[[ 0.14 -0.90 -0.73  0.26  0.25 -1.06 -0.13 -0.26 -2.00 -0.15 -1.01 -0.21
  -0.03  0.23  1.03 -0.67]
 [-0.18 -0.91 -0.20  0.04  0.21 -1.20 -0.21 -0.47 -2.78 -0.26 -0.29 -0.24
  -0.35 -0.11  0.24 -1.36]
 [ 0.34 -0.55 -1.16  0.43  0.27 -0.52 -0.10 -0.05 -0.60 -0.04 -1.60 -0.10
   0.26  0.50  1.37  0.15]
 [-0.74  0.57  0.65 -0.33  0.02  0.51 -0.35 -0.47 -0.15 -0.20  0.87  0.11
  -0.57 -0.60 -1.90 -0.91]
 [-0.73  2.74  1.09 -0.48 -0.31  3.26 -0.17  0.21  5.51  0.19  1.48  0.66
  -0.11 -0.59 -3.22  1.45]]	-0.73

[[ 1.51 -1.90  0.96  2.20  0.39 -0.29  0.68 -0.49  1.50  1.36 -1.09 -2.36
  -3.48  1.73 -3.71  0.74]
 [ 0.98 -0.73  0.81  0.74  0.36  0.01  0.11  0.01  0.04  0.01 -0.14 -0.87
  -0.86  0.75 -1.82  0.03]
 [ 1.63  2.09  0.27  1.58 -0.56  0.18  0.31  0.33  0.36  0.41  1.00 -1.95
  -2.17 -1.55  2.65  0.07]
 [-0.50  0.94 -0.25 -1.06 -0.10  0.19 -0.39  0.32 -0.95 -0.87  0.66  1.10
   1.83 -0.81  1.62 -0.47]
 [-0.92  1.26 -1.43  0.37 -0.92 -0.21  0.41 -0.32  1.33  1.32 -0.17 -0.27
  -1.37 -1.27  3.08  0.61]
 [-1.99 -1.79 -0.86 -1.25  0.19 -0.32 -0.06 -0.55  0.42  0.34 -1.24  1.67
   1.26  1.21 -1.70  0.29]
 [ 0.67 -0.98  0.72  0.43  0.42 -0.01  0.04 -0.03 -0.05 -0.08 -0.26 -0.49
  -0.43  0.92 -2.07  0.00]
 [ 3.01 -2.44  2.43  2.51  1.06 -0.04  0.44 -0.09  0.45  0.34 -0.64 -2.90
  -3.14  2.45 -5.82  0.24]
 [ 2.19 -2.62  2.04  1.74  1.07 -0.08  0.29 -0.15  0.26  0.15 -0.78 -1.98
  -2.10  2.50 -5.69  0.17]
 [ 4.46 -0.65  2.49  4.33  0.43  0.02  0.91  0.04  1.31  1.22  0.01 -5.04
  -5.90  1.09 -3.42  0.56]]	0.96

[[ 1.38  1.33  0.53  0.29  1.97  1.74]
 [-2.96 -2.10 -0.55 -1.75 -2.35 -2.21]
 [-0.96 -0.20  4.36 -1.17 -1.09 -1.15]
 [ 4.69 -0.12  1.15 -0.44  3.14  3.05]
 [-2.07  3.57  1.25  2.57 -1.69 -0.74]
 [-2.89  0.15 -4.18  0.14 -2.11 -2.07]
 [-0.59 -0.09 -1.52  0.30  0.04  0.22]
 [-4.06 -0.57 -0.96 -1.21 -3.21 -2.07]
 [-6.10  3.02 -0.97  1.36 -4.07 -3.54]
 [ 3.58 -0.38 -2.16  0.66  2.38  1.88]]	0.53

[[ 4.31 -0.96  1.43  0.16  0.67 -0.95  0.67  0.21  1.00 -1.23 -1.30]
 [ 1.45 -1.36 -0.76 -2.90  2.35  0.01 -1.90 -0.02  1.35 -1.79 -3.27]
 [-4.37 -0.45 -2.52 -1.40 -1.89  1.46  0.08 -2.09 -0.73 -1.84  3.63]
 [ 3.41  0.70  0.61  0.75  5.49  2.03 -2.72 -2.14  0.97 -0.55 -1.36]
 [-1.32  1.98 -2.73  2.27 -3.95  0.53 -5.21  2.05 -2.03  1.79 -2.80]
 [ 0.26  1.28 -0.01  3.50 -3.12  1.02 -4.02  1.35 -4.62 -2.09 -1.59]]	1.43

[[ 0.34  1.45  0.65  0.64 -1.40 -0.33 -0.93]
 [-2.26  2.39  2.18  0.60  0.82 -0.53 -1.92]
 [-0.25 -5.10  4.70  0.69  5.58 -0.73 -3.56]
 [ 0.97  0.80 -4.98 -3.30 -2.70  0.36  5.64]
 [-1.15  0.14  0.21 -3.15  2.01 -0.74  2.31]
 [-0.34  5.05 -2.22  1.09 -5.42  1.00 -0.16]
 [-0.96 -0.79  0.14 -1.09  1.63 -0.59  1.10]
 [-0.11  0.17  2.33  3.79 -1.03  0.23 -5.07]
 [-0.80 -0.25  1.69  1.71  2.18 -0.17 -1.26]
 [ 0.47 -2.31  1.85  1.94  1.69  0.72 -2.87]
 [ 1.08 -0.87  0.19  2.60  0.93  1.37 -0.89]
 [ 0.43  3.81 -0.58  1.92 -3.36  0.66 -0.92]]	0.65

[[-0.34 -0.55 -2.11 -1.82  1.00  1.42]
 [-0.40 -0.93  0.06  0.27  0.11  3.24]
 [-1.95 -0.69 -1.76  2.84 -3.08  2.84]
 [-0.16 -0.78 -0.26  0.75  0.04  4.88]
 [-1.22  0.99  3.72  1.75 -1.43  1.01]
 [-3.37  0.06 -0.56 -1.32  0.84 -1.53]]	-2.11
---
(181, 636, 666, 626, 914, 517, 13) value 666
((45, 48, 48, 47, 50, 48, 47), (43, 96, 1, 47, 35, 14, 57), (48, 54, 42, 80, 40, 48, 36)) value 48
(2, 8, 4, 5, 1) value 4
(149, 101, 143, 48, 224, 28, 63) value 143
(93, 45, 20, 54) value 20
(8935, 6005, 2771, 1353) value 2771
